Rows are numbered. After the first four, each row is followed by the numbers of the three nearest rows among all rows above it, by straight-line distance, nearest first.
In the rows, 100 means zero.
0: [117  68 112  60 139 104  99 144 148  75  88  81 103  65  88 103  82  72
  76 111  71 112 103  87  43  76  80  89  87 120  86 185  81 132 114 109
  93]
1: [ 88  70 127  75 106 111 124 147  94  98  97  90 126  92 135 102 101 101
  79  90  58 118  99 121  85 120  87 107 103  78  96 168  71 141  85  76
 116]
2: [112 119  95 140  53  84  65  56  89  70  85  88 133 162 105  86  76  78
 101  99  34 105  97 115  82 104 113 114  97  78 117 108  99  69  94  83
  92]
3: [ 92  98 123 106 143  84 101  57  84 135 106 105 115 121  82 129  97  98
 102 110 100  97  84  74 152  90 112 104 113  86 104  73 115 122 107 107
  89]
4: [ 88  83 101 127 113 110  64 129 103 128  87  97  70 103  95  81 105  95
  98 113 153  76  85  97  85 104  96 118 106 113 107 115  86 130 102  91
 101]
3 1 0
5: [ 91 107  92 144  94  87 101  78  87 118 101 111 121 122  99 112  96  69
 113  93  82 111 107 103  72  88  92  77  83  99  92  68 110  79 101  74
  94]
2 3 4
6: [ 96  96 109 138  79  77  89 115 121 121 119  99 101 121 108 128 100  78
  93 104 103 107  86  85  78  83  83  98  83 123  93  84  95  74  94  70
 105]
5 4 3
7: [114  84 106 119  77  89 121 127 107  89 124 105 114  86 100 116  94  68
 100 110  83 118  76 100  71 102  75 109  68 103 106 137 108  78  83  74
  98]
6 5 1
8: [125  79 115  40 129 125  86 140 129  82  84 106  92  65  98 119  85  73
  80  78 122  69  91  85  55  97  99 101  92 109 105 171  70 128  95  96
 111]
0 1 4
9: [104  80 100  56  86 106 145 107  88 101  99  90 119  76 117  88  87 127
  99 101  54 109 111  90  75  98  80  72 110  98  74 103 113 103 123 122
 104]
1 7 5
10: [ 75 113 106  84  94 106 137 123 112  82 110  91 115  82 122  97  99  67
 101 120  91 110  93  82  89 132  76  74  91  91  93 110 110  52  86 102
 100]
7 9 6
11: [ 92  96  99  72 102 119  83 142 116  91  87  90  84  85  66  80  93 122
  89  88 155  71 123 119 109 119 119  94 112  99 141  94  93 100 101 139
  86]
4 8 10
12: [110  80 112  83 116  84 114  81 107 106 107 124 126  93  54 119  96  56
 124  97 111  99 101  83  74  68  67  68  98 105  76 127 110  99 127 106
  97]
5 7 6
13: [ 95  82 118  57 118  95 113  77 122  91 121 107 110 115  91 122  96 100
 104 105  93 128 107  78 121  71  85  91  81 112  89  99 104  79 109 122
 103]
12 3 9
14: [103 138 108  60 106 102  57  63  96  79 100  90 120 117 101 123  83  88
  80 112  92  91  84  85 117  76  84 133 103  84  83 142  90 100 121  86
 113]
13 3 12
15: [ 99 105  90  84  90 123 135 138 101  56 108  85 114  76 108 105 100 118
 103  92  48 110 103 123  86 141  88  94  98  87 110 124 117  83  55  92
 116]
10 7 1
16: [ 98  93 140  46 131  70 156 113  98 128 109 105  98  79 121 135 134  95
  94 104  78 138 110  62 124  70  65  87  58 122  61  99  83 116 119 124
  95]
13 9 12
17: [ 95 129  80  87  79 106 135  82 104  77  95  88  84  86 141  76 127 121
  92 108 114 125 126 105 158 125 100  90 123  92  69  73 106  73 121 107
 108]
10 9 13
18: [102  92 119  87 111 121 118 120 130  80 116 108 131  62  97 123  90  88
  91 118 112  94  97  96  86  92  93 100  78  91 121 165  65  79  87  90
  78]
7 8 10
19: [ 90  75 109 145  96 102 130  92  58 121 116 132 105 146  91 105 135 100
 112  95 120 110  84 111 167 107  97  85  99  82  98  67 118  77  89  74
 114]
3 5 6
20: [ 88 107  82  80 137 102  90  90 132 103 103 120 110  72  86  99  69  96
 106  91 145 110  80 118 109  81  91 116  94 116  86  64 107 121 100  87
  96]
13 4 3
21: [137 122  90  40 122  98  81  68 126  89  90  85  57  89  88  83  74 103
  83 109  91  82 107  65  29  88 110 121 108 137 120 119  91 139 120 143
  96]
8 0 14
22: [123  90 174  92 112 100  95  66  93 136 117  95 102 125  97 131 108  72
  97 118  85 109 101  62 147  45  68 109  69 132  99  93  95  92 151 145
  77]
13 3 16
23: [ 87 107 127  56 136 106 121 157 127 136 102 113 113 101 101  92 108 121
 106 110 107 113  99  79 107  68  92 135  73  90 114  73  97 136 102  80
 111]
20 13 16
24: [100 102 113  97  72 107  65 161 124  74  97  94  78  96 111 101 110  75
  96 113 148  81 109  90  90  84  97 127  67 114  99 162  71  74 117 104
 122]
4 18 8
25: [105 118 116  42 121 117 123  96 119  99 101 100 134  85 104 134  88 102
 106 109  75 131 107  84 114  80  86 113  92  91  93 150  84 133 102 125
  84]
13 18 14
26: [120  81  96  65 111 109 150 106 121 103  92 101  80  59  91  99 101  80
  90  98  99  98 103  78  46  96  96  59 110 127 102 130 103  99 123 144
  69]
9 12 0
27: [ 92 106  82  65 129 101 111 117 125 103 110  82  74  62  90  94  96 115
  87  52  93  94 108 114  50  90 111 122  99 117 108 144 101 118  94 118
 112]
8 26 21
28: [ 95  82 134  39 150 123 135 156 148  82 109 113  90  53 101 118 117  86
  82 103 125 133  83  75 111 103  84  93  78 102 102 141  99 105 107  85
  98]
18 8 25
29: [ 79 115 114 111  87  82 109 129  70 103 110 108  82  94 112 104 122 117
  97 107  71  87 106  98 159 117 111 102 122  99 132  65 117 117  76 114
  73]
3 19 17
30: [111  88 128  77 124  86 101  84 134 115 100 125 138 115  80 133  92  65
  91 113  86 113  80  63  72  83  59 110  92  99  91 131  92 133 113  65
 106]
12 25 13
31: [100 112 124  43 108 100 113  69  80 115  90  91 108 102 122 118  57 122
 102 109  76 122  67  86 124  84  69 101 101 126 108  94 101  98  92 131
  96]
13 25 9
32: [ 85  58  97  95 101 121 125 161 100  83  76 116  61  56  82  98 114 107
  94 100 145  99 108 111 145  99 119  57 101  96 101 123 114  93  95 102
 117]
11 28 4
33: [108  98  90  39 132 109  61  84 115  82  91  92  96  94  89  92  85  77
  87  85 127  89  79  91  78  86 108 131 116  92  83 123  87 145 126  97
 106]
14 8 20
34: [ 89 122 108 105  92 128  59 132 117  99 101  81  95 123 144  95  99 106
  82 108 147 121  95  86 103 103 112 145 107 110  90 148  61 101  84  79
 112]
24 4 14
35: [111  72 156 111  85  94  66  93  96  95  72  86 117 116 125  88 111  72
  77 115  93  99 114  64  97  85  81 128  99  91  64 190  75 101 129  89
 109]
14 24 34
36: [101  90 117  85  79 106 116 118  65  50  90 113  92 118 128 100 107 127
  94  92  82  96  92 101 157 151  89 100 120  68 114 141 114  80 107 111
  86]
29 15 17
37: [107  83 105 122  84 106  73 124 118 104 101 111  58  79  62  86 113  86
 120 105 142  70 120  99 114  97 109  88  93 122  92  99  71  82 134 120
 105]
4 11 24
38: [104  93 115  77 120 102 116  66  85 113  89  91  87  99  72  69 110 111
 110 100 127  80 115  64 118  77 104 107 110 122  83  84  97 118 135 126
  98]
3 13 37
39: [ 86 100  93  88  93 113 127 170 127  95 131 128 103  75 109 107 105  69
 101  86 156 121 115 110  95 120 109  68  81  98  83 102  99  73  81  58
 127]
10 32 7
40: [ 95  63  94 128  79  92  59  93 111 136  87 102 122 105 100  88  80  78
 118 109  89 109  94 112  43  82  74 118 122 120  93  77  77 127 100  67
 112]
6 5 4
41: [ 87  89 105  86  99 102 127 110  70 100 102 115 128  86  74 101 124  94
 102  97 100  88  83 119 136 128  93  94 107  69 137  52 127 119  85 103
 106]
29 19 3
42: [108  88 110 134 121 102  94  54 106  86 103 101 112  94  86  87 112  82
 104 110 158 110 115 103 111 110 118  73  81  86  46 145 101  95 146  93
 116]
12 37 38
43: [104  90  86  57 104 143  98 134 128  95  94  86 104  73 111  88  72 106
  85  84  69  89 119  77  35  91  84  92  96 139  88 150  85 123  91 127
 101]
0 27 8
44: [122  80  99  94 112 134  76  62  65  90  90 109 105  92  96  77 106 106
  88  86 128  79 113  81 123 119 105  99 124  81  62 123  92  99 130 123
  93]
38 42 33
45: [108  83  97 131  91  82 114  52  65 110 107  99  74 116  80  97 112 103
 117 105  99  81  98  86 161 103 129  69  95 126 115  65  99  84 111 136
  90]
3 38 19
46: [ 88  79 118  95 119 101 144 123  72 108 115 112 105 107 101 119 114  98
 102 101  78 124  93 115 122 117 100  98 104  83 144  58  99 124  53  76
  83]
41 29 19
47: [119 115 101  89  75 112 100  56 102  48  96 102  87  98 135  74 104 120
 110 101 117  84 101 116 133 123 114  87  93  70 100 115  92  55 112 111
 119]
17 36 44
48: [ 98 134  74  55 116  90  89  43  96 109  92 105  97  58  85  92  90 128
  81 102 124 101 115 117  87  85  84  96  97 108  71  68  98 126 125 113
 105]
20 38 33
49: [ 79 117  85 112 110 111  76 139 142 128 101 106  56 100  90 101 100 112
 110 102  74 110  95 121  41  67 112 138 101 143 127 102 110 154  95  83
 101]
27 4 40
50: [104  96  94 123  92  92 130 149 122  90 116  87 110  95 129  85  84  84
 113 103  86 116 106 108  41 115  99  65  82 143  38 151  82  88 128  87
 119]
7 10 43
51: [100  96 109 132 103 103 111  99 108 118  96  76  72  94 114  85 106 123
 103 110 155 101 131 111 123 102  93  81  84 124  52  99  86  80 157 128
 113]
37 42 38
52: [ 86 122 101 121  98  99  63  79  97 120  88 110  99 135  88 125 107 100
 102  85 110  61  58 114 126  95 126 132 136  78 136  30 112 117  72  53
 108]
3 41 29
53: [106  65 137 116  99  91 109 171  54  94  98  84  89 121 118 117 128  83
 104  93  65 103  89  80 128  93 101 109 109  95 116 149  85 113  99  90
 112]
1 36 7
54: [ 76  83  81  88 131 113 121  90 127 127  99 119 118  74  87  73  78 108
 101  94 160 118 110  95  48  99  72  86 111 117  67  87 124 129 105  86
 121]
20 48 12
55: [ 95  97 133  92 102 104 112 162  96 109  90 119  96 136  85 126 106  97
 118 102  77  97  81  86 133  93  99 140  92  75 127 119  88 101 100  82
 101]
53 23 46
56: [101 104 123 117 118  74  96 112  82 119 109 125  74 122 119 103  95 124
  98  93 105  89 105 106  95  83 107 123 121 125 144  76  95 150 105  88
 113]
4 29 49
57: [ 88  89 107  55 127 114 105 144 134  94  97 105 103  72 108 102  89  79
  71  70 113 123  88  98  52 105  72 118 102 100  87 174  85 147 110  72
 112]
8 0 1
58: [100 105  55  84 142  95  91  80 122 139  86  99  79  75  65 120  72  93
 100 116 176 110 115  74  60  58  80 105  79 141  65 115  85 124 136  94
  98]
54 20 48
59: [112  79 126 121  97  89 113  45  67 128 118 111 130 143 114  95 103 117
 104 101 114 121  82  73 169  86  81  50 104  81  56  77 100  71 133 102
 108]
19 3 45
60: [117  83  95  98  93 111 130  60  64  89  95 124 121  80  92  91 103  97
  95  97  91  59  86 103 104 115 109  93 121  62 100  83 120 100  84 102
 108]
41 44 47
61: [124 105 137 112  78  99  83  94  90  85 104  94  76 123  93  98 114  82
 101  99 145  72 112  93 154 105 125 102  86  96 116 106  94  67 118 133
  86]
37 45 47
62: [102  67  99  83  78  84 145  80  99 108  87  79 100 118 124 102  84  91
  84  97  65 120 116  83  51  70  77  50  99 135  70  94 114  95 130 128
  89]
9 26 13
63: [120  82 121  72 115 123  68  91 106 112  85 105  91  87 103  72  80 102
  79 112 143  90 118  86  78 105  86 106 120  95  54 162  64 121 147 111
 107]
44 33 35
64: [110 100 144 112  98  86  69  71  62  88 106  83 108 131  86 111 114  80
  93 100 121 102  68  78 157  83 100  87 126  71  87 126  82  94 112  96
 100]
61 3 14
65: [130  71 112  75 145  98 111 117 119 120 115 114 122  74 105 128  97  63
 103 102  83 118 104  83  49  86  57  85  86 113  69 147  81 124  90  84
  96]
30 0 12
66: [ 80 118  67 100 118  81  68  90 144 101  98  90  97 101  93 126  75  88
 116 118 108 128  86 103  64  77  89 139  91 113 102  71  86 107  96  76
 112]
20 6 40
67: [108 120 107  91  96  83 113 108 102  78  94  91  82  88 122 109 119 109
  61 113 132  92 124  93 133 117 105  65  86  92  71 128  84  87 124 118
  89]
51 17 61
68: [ 78  85 154  48  99 108 114 173 102  92 134 119 104  82 124 156 131  82
  83  94  78 116 100  90 163  94 105 127  83  90 128 131  88 121 118 108
 118]
55 53 28
69: [119  81 101 120 131 101  67  71  70 121  95 109  98  99  85  83  80 104
  94 101 148  89 102 113  78  94  92 106 104  93  93 118  85 139 139  85
  89]
4 63 44
70: [ 90 109 100 149  79  92 105  96  79 122  95  92 106 107 105  81 132  91
 110  98 106 129 105 121 139 119  91  73  91  89  76  59 105  63  98  81
  80]
19 5 17
71: [ 97  69  98 143  92  97 106 161 108 124 116 110  92  69  89  90 107  89
 123 116 123  99 133 101  95  95 126  58  93 129 124  92 111 105 105 112
  99]
37 32 4
72: [ 91 116 113  58 128  95 109 102 109  91  94 101 124  81 111 119  96  93
  89 110  90 110  96  82 120  83  61  85  99 100  39 130  94  75 101 109
 101]
13 25 10
73: [110  78  79  73 108 119 112 112 138  89  78 100  91  54  83  90  95  86
  88 106 157  94  97 123  45 137 103 103 113  95  76 148  96 111 127  86
 105]
57 63 8
74: [107 128  49 132  56  85  92  69 137  51  89  88  99  98  78  95  82  81
 108  95  81  91  90 102  40 103 132  84  92 102 102 114 125  72  96 117
  85]
2 5 7
75: [114  88 118  60 124 108 139  94 112  86  86 108 120  61  83 120 118  93
  79 109 104 126  98  78  78 100  63  92 120  67  75 141  90 111 116 100
 123]
72 25 65
76: [ 84  89 108 105  87 103 122 139 116  94 120 100  94  84 132  88 113 113
  86  99  63 116 144 120  98 100 108  87 100 114  90 168  95  92 104  90
 112]
1 50 15
77: [ 73 134  69 125  78  91 117  90 104 105 113  97  92 116  95 114 108 102
 102 103 111 108 105 102 106 113 121  88  88 135  61  38  95  70 103 122
 106]
70 5 6
78: [ 91  88  82  94 116 103 144 135  80 134 112 105  96  74 132  97 115 110
 108 114 118 132 113  97  93  95  84  58 101 101  82  68 108 100  93 103
 111]
9 71 10
79: [110  59 119 110  81 119 118 123  99 120  91  94  85  92  80  99  81  61
 118 115  44  81 129  67  46  79  82  69  87 129 113 117 110  98  96 120
  89]
26 62 43
80: [ 88  46 151 109  96 103 127 160  86  97  81  86  80  81 138  86 104 115
  90  96  85  99 120  88 106 103  95  81 107 114 103 150  83 129 115 133
 110]
53 76 1
81: [ 92 102 125 103  94  97  85  92  84  96  96  96 106  98 129  85  98 117
  82  90  80 103  97 104 180  99  85 114 128  82  84 125  87 107 116 120
  95]
36 64 44
82: [ 93  93  77  79  95 105 136 126 120  95 121  97  90  67  94 122  99 109
 107 114  61 100 108  64  84  90  81  77 100 104 107  89 128  88  99 126
  96]
9 10 26
83: [ 96  98  96 140 100  81 126  99  98 136 111 116 115 112  88 140 101  76
 120 114  98 120  87 103  88  96  87 111  75 125 100  80 119  76  77  82
 126]
6 5 7
84: [117  83 108  73 123  82  92  82 126 120 103 105  78  92  91 141  88 103
 108 131 120  94 113  68  48  58  82  94  72 135  93  91  99 114 131 140
 106]
58 13 12
85: [ 89 100 115  68 141 114  87  90 108  93  89  86  99 109 108  85 110  78
  78 108 164 112 110  85 149  99 102 108 115  81  47 156  64 100 115  92
 124]
63 42 44
86: [107 101 110 139  86  84  70 131 126  80 102  97  88 116 126 112  89  65
  89  98  88  93 100  91  68  93  91 124  94 113  90 122  71  87 103  83
  94]
6 7 24
87: [115  97 103 111  67 104  90  76  88  97 107  94 120 135  97  90  72  82
  72  96  43 113  94  97  60 103  84 116 112  97 102 141  87 106  96  92
 103]
2 86 7
88: [ 94 111 128 129  86  79  70  97  84 106  91  89 118 134 115 116 101  68
  80 112  73 113  69 103 140  91  74 130 105  87  81 126  78  93 107  83
  93]
64 81 14
89: [ 97  99 133  77  84  95 134 100  83 118  98  91  91  78 130  81 124 117
  97 136  91 110 116  88 177  80 100  81 110 105  93  87  99  61 115 146
  88]
17 81 67
90: [107 109 104  58 140  74 100  68  99 111 109 116 117  70  71 106  78  65
  98 107 105 128  70  59  92  73  83 102  84  98  78 102 109  77 146 116
  86]
12 13 72
91: [111 100 158  62 125 115 102 141 111  79 117 125 111  94 105 138 118  80
  77 107  99  82  91  78 146  97 104 145  94  75 126 153 105 113  81  94
  78]
68 55 18
92: [ 84 129 108  82 111 107  65  85  93 118  97 111  61 132 104 140 118 115
  88 119 141  73  83  85 154  78 108 121 118  97 127  59  87 111  98  82
  94]
52 3 56
93: [ 94 104 115 113  90  99  85  73 110  78 102  71 112 111 120 101 111  82
  98 118 113 107 103 107 129 102  92  84  87 104  42 130  90  87 139 103
 104]
42 67 51
94: [105  73 109 113  94  95 153 122  74  95 105  85  96 121 125  88 127 126
 104  87  54  95 104 108 176 142  99  72 116  91 128  81 108  82 100 126
 103]
29 36 89
95: [ 99 110  58 120  89  85 125  95 125 126  90 102 125  93 116 116  71  83
 116 117  62 112  94 100  45  98  74  84 108 105  87  82 104  64  67  90
  93]
5 83 6
96: [107 108  99  98  96  97 109  72 127 142 107 105 104 107 100 108  82 106
 116 135 106 105 119  72 108  55  66  81  93 156  57  91  85 103 142 151
 106]
84 13 38
97: [100 127  59 140  72  87  53  72 104 142  98  94 108 149  72 119 101  84
 115  98 121  97 102  97  98  70 121  94  68 118  65  54 109  75 124  89
 114]
5 77 6
98: [ 88  65 178  93 121 111  72 146  93 106 112 109  94 107 131 145 126  76
 102 115 128 120 114  64 180  57  84 103  88 102  95 155  64 127 147 107
 123]
68 53 91
99: [106 127  79 106 113  85  53  66 114  84 109 109 113 130  89 121  76  75
 112  98  97 103  79  88  74  71  80 122  92  90  82 124  53  87 113  84
  92]
14 66 86
100: [116  97 115 102 107 100 113  60  64 101  98 106 102 114 115  90 117  97
 106  77 119  90 109  79 165  62  89  78 109  94  81  88 118  84 127 133
  91]
59 38 45
101: [109 116  85 101 124  95  63  56 105 136 111 105  88 111  83  96  78 116
 110  91 124 112 115  75  87  65  99  57  91 131  48  84 101 104 127 115
 102]
96 48 38
102: [110 128  90  73 106  93 100  71 124 129 105 105 111 121 116  99  77 113
  71 105 109 110  89  72  76  87  70 103 114 111  48 140  87 108 126  97
 110]
72 14 63
103: [ 92 121  72 148  79  75  85  86  91 116  93  70 109 137 124  80  98 115
 113 106  42 140 124 122  92  84  91  94  91 111  63  91 116  69 121 104
  95]
5 70 2
104: [ 86 117  86  54  97  88 121  94 122  95 115  81  96  62 136  96  92 117
  97 123  63 121 126  97  66  94  76 104 116 134  92 130 100  88 106 133
  88]
9 82 43
105: [115 118  95  81 118  95 102 103 128  88 107 104 101  90 121 129 110  86
 116 115 133 123 112  91 143  89 101  88  72 110  55  76 104  76  98 110
  81]
13 72 67
106: [119 111  71  73 121  94  42  67 128 104  84  92 114  93  93  86  71 107
  67  83 113  84  97  84  42  87  77 127 117 112  83 121  77 141  99  73
 116]
33 102 99
107: [ 87 127  74 135  95 108  76 109 117 106  98 118  84 116  56  95 128 114
 110 107 131  73 107 105 133  80 111 114  90 131 121  82  81  88 112  97
 104]
37 4 92
108: [ 81 105  98  42 100 107 141 125 141  86 104 104  91  65  97 113  99  99
  91  98 125 107 117  81  65  67 100  73  60 127  75 110 113  88 101 131
  80]
26 82 13
109: [113 114 102  92 139 104  54  50 114 122  88 123 119  87  89 107  67 115
  91  96 155 100 105  77  70  61  73 120 119  99  69  94  73 116 130 103
  99]
69 106 101
110: [ 98 106  85  88  88  93 139  79 141  79  82  87  98  78 112  99  88 101
 115 107  73 119 114  83  46  83  89  56  94 128  74 118 112  75 120 144
  92]
62 104 26
111: [100  80 121  70 119  98 132 138 103 105 113  95 139  73 134  76  66 101
  73 108  77 131  90 104  48 112  66 113 116 105  88 152  92 126  96  83
  99]
1 57 65
112: [ 97 104 120  91 126  94 113 109 116  69  97  90  91  87 123 111 133  83
 100 116 161 125 109  98 163  90 110  77  68  93  68 104  88  85 124 108
 103]
105 67 93
113: [100 128  79  95 125  88  88  57 134 130  95  71 111  99  90 109  69  89
 119  90 128 108 113  81  48  50  94 100  87 133  65  80  96 104 130 121
  99]
101 58 84
114: [107  74 121 103 100  94 122 104  89 100 110  81  90 137 104 119 120  98
 102  97  66  73 103  93 152 101 103  95  98  94 134  86  91  87 103 119
  92]
94 29 45
115: [ 93 123 135  65  77  85  84 134  98  50 124  77 102 133 123 128 118 102
  83  77  74  94  93  85 168 107 136 132 111  68 137 147  84  84  82  80
  84]
91 36 55
116: [103  64 116  64 110 111  81  87 116  94  64 118 111  64  82 124  91  81
  57  81  95  92  79  83 108  81  96 122 118  89 108 143  83 158 111 128
  91]
33 8 25
117: [ 93 108  97 150  87 105  64  86 110 125  91  72  75 121 122  71  89 117
 101  96 110  92 101 133  67  95 121  95 129 126  88  67 100 117 106  86
 113]
40 4 56
118: [106  86 106  56 136 100 141  70 100 127  84  92  89  67  87 124  93 107
 105 107 112 127 122  59  85  47  77  87 104 128  79  76 110 127 123 126
  86]
84 38 13
119: [115  93 120  57  86  89 114 110  95  80  96 111  75 106 113 114 132 120
  95 103 141  86 123 108 163  87 112  88  86 100  83 111 100  70 118 119
  96]
67 112 61
120: [ 99  54 124 135  71 114 112  86  72 115  88  87  82 114 129  73 101  87
  92 101 121 117 122 109 103 114  88  66  94 104  43 125 100  82 132 117
 108]
51 93 42
121: [ 97  75 131 126 123  90  96  97  83 118  84  95  75  90 128  71  94  91
  97 113 104 114 113  90  77 114  78  58 104 101  51 115 106  99 131 107
 117]
120 51 93
122: [126  67  77  78 117 120  99 107 112  91  93  98  72  60  91  92  56 110
  73 102  66  87 112  88  42  92  84 103 108 115 113 143 107 121  91 107
 104]
43 27 0
123: [ 84 120 142  70 134  98  90  75 106 114 117 102 133 119 100 107 112 102
  96  91 149 131  94  88 160 108  91 111 102  83  84  96  88 116 100  79
 124]
85 3 64
124: [109  96  87 123  94  74  78  29  71  88 106 110  92 116  82  87  89  95
 124  95 116 103  98  97 106  95 101  71 106 104 113  53 113  81 132 132
  79]
45 100 5
125: [121  86  85  90 108 120  95 165 133 100  81  93  80  57  97  84  97 109
  69  95 160  76 129 102  71 109 112  94 117 108  96 162  68 113 123  97
 123]
73 8 63
126: [125  85 131 113 116  84  56  73  81 106  80 123  79 132  85 124 119 113
  92  85 118  82  77  64 172  65 100 100 119  79 110  77  90 136 115 116
  80]
3 64 92
127: [120  82 137 139 114  93  99  88  77 113  87 114 117 113  85 125 118  84
 116  94 106  99  89  72 172  59  67  94 103  84 140  65  85 119 111 101
  92]
126 3 114
128: [126  96 105  68 112 103 127  84  99  87  86 115  63  64 103  75 102 123
  92 111 139 109 101  79 126 101 117  58  78  86  93 140 121 118 112 138
 113]
67 119 32
129: [ 81 119 142  17 119 109 149 140 107  95 115 105  91  83 122 128 109  87
  96 122  91 129  92  63 124  48  70 106  76 124 112 126 101 112 113 135
  93]
16 25 28
130: [102  94  94  87 131 105  95 121 137 142 105 119 110  86  76 120  77  88
 108 108  97  96 102  93  45  76  82  83  64 132  86 126  85 132 112 103
 104]
65 84 12
131: [124  60  87 127  81 104  75 112  78 114  90 106  90 114  93  62  72  86
 126  98  81  58 111 119  41 113 109  82 120 139 103 104  86 122  79 102
 103]
40 117 79
132: [106 104 158  98  96  88 135  67  96  94 101 129 120 100 109 125 123  96
 117 103 102 116  96  66 147  68  90  79  81  99  83  75  85  84 135 118
  85]
100 13 22
133: [109  57  97  75  95 117 100 136 133 111 105 108  98  77  80 113 110  78
  96  97 136  94  93 115  58 109 104  98  96 109 112 145  96 126 114 106
 127]
73 8 125
